Below is a small trained network, with its code and all its weights. Each question gives an input and a class and asks what happens when units are switched off, that is, made to give their printed mean instead of their output.

import numpy as np


def w(rows, s, z=0):
    codes = np.array(rows[::2]) - 128.0
    scale = np.full(codes.shape[1], s)
    scale[-1] = z or s
    return codes * scale


def f(y):
    return y / 2 * (1 + np.tanh(0.7978845608 * (y + 0.044715 * y**3)))


def log_softmax(a):
    a = a - a.max(-1, keepdims=True)
    return a - np.log(np.exp(a).sum(-1, keepdims=True))


def net(x, mask):
    res = np.array(x, float).reshape(1, 8) / 4 @ E
    y = f(res @ A[0][:, :-1].T + A[0][:, -1])
    res = res + np.where(mask, y, B[0][:, -1]) @ B[0][:, :-1]
    return log_softmax(res[-1] @ U[:, :-1].T + U[:, -1])


A, B = {}, {}
E = w([
[32,190,194,70,165,100,233],'x0',
[177,178,203,98,21,186,133],'x1',
[128,130,128,124,129,130,127],'x2',
[186,88,69,8,99,34,162],'x3',
[128,65,243,70,168,91,42],'x4',
[126,128,127,128,128,129,127],'x5',
[59,3,117,108,82,214,166],'x6',
[128,128,128,130,128,128,129],'x7',
],0.0061)
A[0] = w([
[180,100,102,161,111,153,80,149],'neuron 1',
[134,166,65,142,113,161,194,93],'neuron 2',
[55,89,53,125,222,60,103,255],'neuron 3',
[60,167,158,90,136,118,186,26],'neuron 4',
[81,166,160,96,153,126,202,43],'neuron 5',
[160,120,73,50,95,90,138,78],'neuron 6',
[124,143,142,178,173,205,101,113],'neuron 7',
[147,218,126,143,141,71,76,97],'neuron 8',
[102,146,161,185,145,182,106,100],'neuron 9',
[170,102,102,64,119,88,163,93],'neuron 10',
[131,183,46,125,110,171,166,102],'neuron 11',
[143,156,54,169,111,151,191,106],'neuron 12',
[95,52,124,134,88,164,167,115],'neuron 13',
[89,85,117,104,126,212,146,44],'neuron 14',
[116,172,52,152,91,131,184,114],'neuron 15',
[125,107,192,97,170,102,83,160],'neuron 16',
[89,157,158,85,182,138,190,146],'neuron 17',
[158,185,167,73,45,173,116,154],'neuron 18',
[166,159,126,120,148,47,115,110],'neuron 19',
[199,98,87,152,113,162,74,101],'neuron 20',
[176,96,107,78,104,76,168,34],'neuron 21',
[97,77,101,61,103,185,142,82],'neuron 22',
[190,86,85,172,115,148,69,96],'neuron 23',
[124,173,52,150,91,149,167,78],'neuron 24',
[126,115,131,182,120,139,88,90],'neuron 25',
[171,95,89,149,102,151,80,23],'neuron 26',
[51,146,174,119,116,83,182,83],'neuron 27',
[168,106,97,54,111,82,156,49],'neuron 28',
[164,179,185,95,21,172,121,133],'neuron 29',
[118,109,187,74,154,133,65,122],'neuron 30',
[161,119,91,57,112,95,135,65],'neuron 31',
[162,98,74,35,126,94,143,82],'neuron 32',
[125,101,185,80,166,127,77,144],'neuron 33',
[168,217,150,148,162,92,95,78],'neuron 34',
[171,215,122,124,154,103,106,54],'neuron 35',
[83,148,192,150,170,159,167,156],'neuron 36',
[93,163,160,70,163,151,189,151],'neuron 37',
[88,48,139,116,108,183,149,103],'neuron 38',
[210,196,129,112,173,99,134,83],'neuron 39',
[92,136,159,197,183,166,90,173],'neuron 40',
[167,172,207,84,2,153,138,163],'neuron 41',
[125,89,177,83,149,117,71,11],'neuron 42',
[80,59,126,111,85,156,146,80],'neuron 43',
],0.0071,0.0013)
B[0] = w([
[107,143,117,105,57,87,59,194],'neuron 1',
[210,82,218,113,158,101,112,192],'neuron 2',
[108,62,37,207,108,83,223,253],'neuron 3',
[134,155,124,38,50,49,19,187],'neuron 4',
[148,128,126,52,63,51,38,189],'neuron 5',
[40,214,207,200,85,156,133,187],'neuron 6',
[53,193,168,155,75,115,125,183],'neuron 7',
[152,144,59,81,216,214,124,207],'neuron 8',
[64,201,166,189,99,161,113,180],'neuron 9',
[49,192,177,187,110,154,139,178],'neuron 10',
[209,41,254,137,172,102,134,193],'neuron 11',
[183,71,228,150,137,106,113,202],'neuron 12',
[163,138,88,51,190,179,92,189],'neuron 13',
[135,161,126,69,159,181,104,173],'neuron 14',
[223,41,230,118,175,110,148,203],'neuron 15',
[189,81,150,146,164,128,156,187],'neuron 16',
[157,135,78,60,43,42,44,195],'neuron 17',
[112,70,29,205,110,113,189,209],'neuron 18',
[113,144,121,108,151,172,163,187],'neuron 19',
[110,160,119,55,51,47,3,207],'neuron 20',
[45,232,200,185,78,194,116,172],'neuron 21',
[128,177,101,105,170,218,102,180],'neuron 22',
[131,162,115,72,45,27,25,211],'neuron 23',
[176,73,232,142,179,110,118,190],'neuron 24',
[84,125,138,133,86,124,98,154],'neuron 25',
[129,152,138,40,69,88,34,174],'neuron 26',
[145,124,114,75,75,65,43,187],'neuron 27',
[74,230,189,198,94,185,143,181],'neuron 28',
[118,71,41,186,99,92,227,226],'neuron 29',
[196,40,203,154,172,129,194,181],'neuron 30',
[67,196,172,154,130,143,140,169],'neuron 31',
[71,198,186,199,99,157,153,195],'neuron 32',
[178,64,192,145,160,112,189,181],'neuron 33',
[126,154,68,61,196,216,134,207],'neuron 34',
[153,130,92,51,220,208,130,186],'neuron 35',
[106,166,139,144,95,98,94,191],'neuron 36',
[153,149,85,73,81,72,61,193],'neuron 37',
[158,161,76,77,202,208,100,191],'neuron 38',
[128,175,94,84,177,210,133,193],'neuron 39',
[64,177,145,221,76,140,171,202],'neuron 40',
[121,66,36,162,97,91,226,245],'neuron 41',
[183,76,200,139,138,143,149,165],'neuron 42',
[147,155,97,65,216,216,112,178],'neuron 43',
],0.0049,0.0045)
U = w([
[126,146,112,57,54,27,36,79],'0',
[28,200,199,190,90,163,142,83],'1',
[219,46,241,126,160,108,153,89],'2',
[140,152,47,49,188,231,126,99],'3',
[102,67,2,181,98,57,206,112],'4',
[113,125,117,128,114,106,133,253],'5',
],0.0094,0.0065)

Each question gives the input, the list of numbers given to net, and the class t.
The units are the neurons (one row each of A and B). Each row of codes is followed by its name. A weight is (code - 128) times the scale printed after its matrix; where a second scale follows, it is the last column's (A, B and U).
mask holds one flag per neuron, in row order. A switched-off neuron (its flag False) gives its mean, the last column of its row in B, instead of its output. The means were averaged over made-up inputs and are rounded, as every weight is.
A unit's drop is (log p(t) with every unit on - log p(t) with that unit switched off) / (log p(t) with every unit on - log p(t) with every unit switched off).
The circuit of an input: a set's keep is (log p(t) with only the set's units on - log p(t) with every unit switched off) / (log p(t) with every unit on - log p(t) with every unit switched off). Starting from the 12 units with the biggest drops (on a tie, the unit counted first), units are removed one at a time, each time the one whose removal leaves the highest keep (on an exact tie, the one counted first), for as long as the keep stays at least 0.8.
units of the circuit, in order: the units of the circuit, biggest drop first
k most important neurons: the k neurons with the biggest drops, biggest first
drop when u is switched off: that unit's drop, to one decimal
input [6,2,1,-5,4,-3,-7,-4], class 3: units of the circuit, in order -> neuron 34; neuron 8
input [1,-6,-3,1,5,4,1,5], class 4: units of the circuit, in order -> neuron 3
input [6,2,2,6,-4,-6,8,-5], class 3: 2 most important neurons -> neuron 43; neuron 22
input [6,3,-3,7,-1,3,3,-3], class 1: units of the circuit, in order -> neuron 28; neuron 21
input [2,8,-4,-7,4,5,6,8], class 4: units of the circuit, in order -> neuron 41; neuron 29
input [-5,-7,-7,-3,1,8,-8,2], class 3: units of the circuit, in order -> neuron 8; neuron 34
input [5,7,4,6,3,-5,7,7], class 3: units of the circuit, in order -> neuron 43; neuron 22
input [-1,8,-5,-4,5,6,8,7], class 3: units of the circuit, in order -> neuron 38; neuron 43
input [-6,-1,-5,-7,-8,6,-3,8], class 2: units of the circuit, in order -> neuron 11; neuron 12
input [-7,7,8,-7,3,-5,5,4], class 0: 2 most important neurons -> neuron 20; neuron 23
input [-8,-7,-8,-7,-2,7,-8,-3], class 0: 4 most important neurons -> neuron 23; neuron 20; neuron 1; neuron 26
input [-8,-4,1,-6,-8,-1,4,5], class 0: 2 most important neurons -> neuron 23; neuron 20
input [-7,3,-7,1,-5,5,8,2], class 3: 2 most important neurons -> neuron 43; neuron 38
input [-1,-8,2,3,5,-2,2,5], class 4: units of the circuit, in order -> neuron 3
input [-6,5,-4,5,-4,1,6,0], class 0: 3 most important neurons -> neuron 20; neuron 23; neuron 26
input [5,8,-8,3,-3,2,7,7], class 4: drop when neuron 13 is switched off -> -0.3
input [8,-6,-4,7,0,-3,7,1], class 0: drop when neuron 27 is switched off -> 0.2
input [5,8,7,-1,-7,-5,-2,2], class 4: drop when neuron 29 is switched off -> 0.6
input [-1,-3,-1,3,-1,-4,-2,-3], class 1: drop when neuron 28 is switched off -> 0.1
input [5,8,-7,2,-4,-7,7,-5], class 4: units of the circuit, in order -> neuron 41
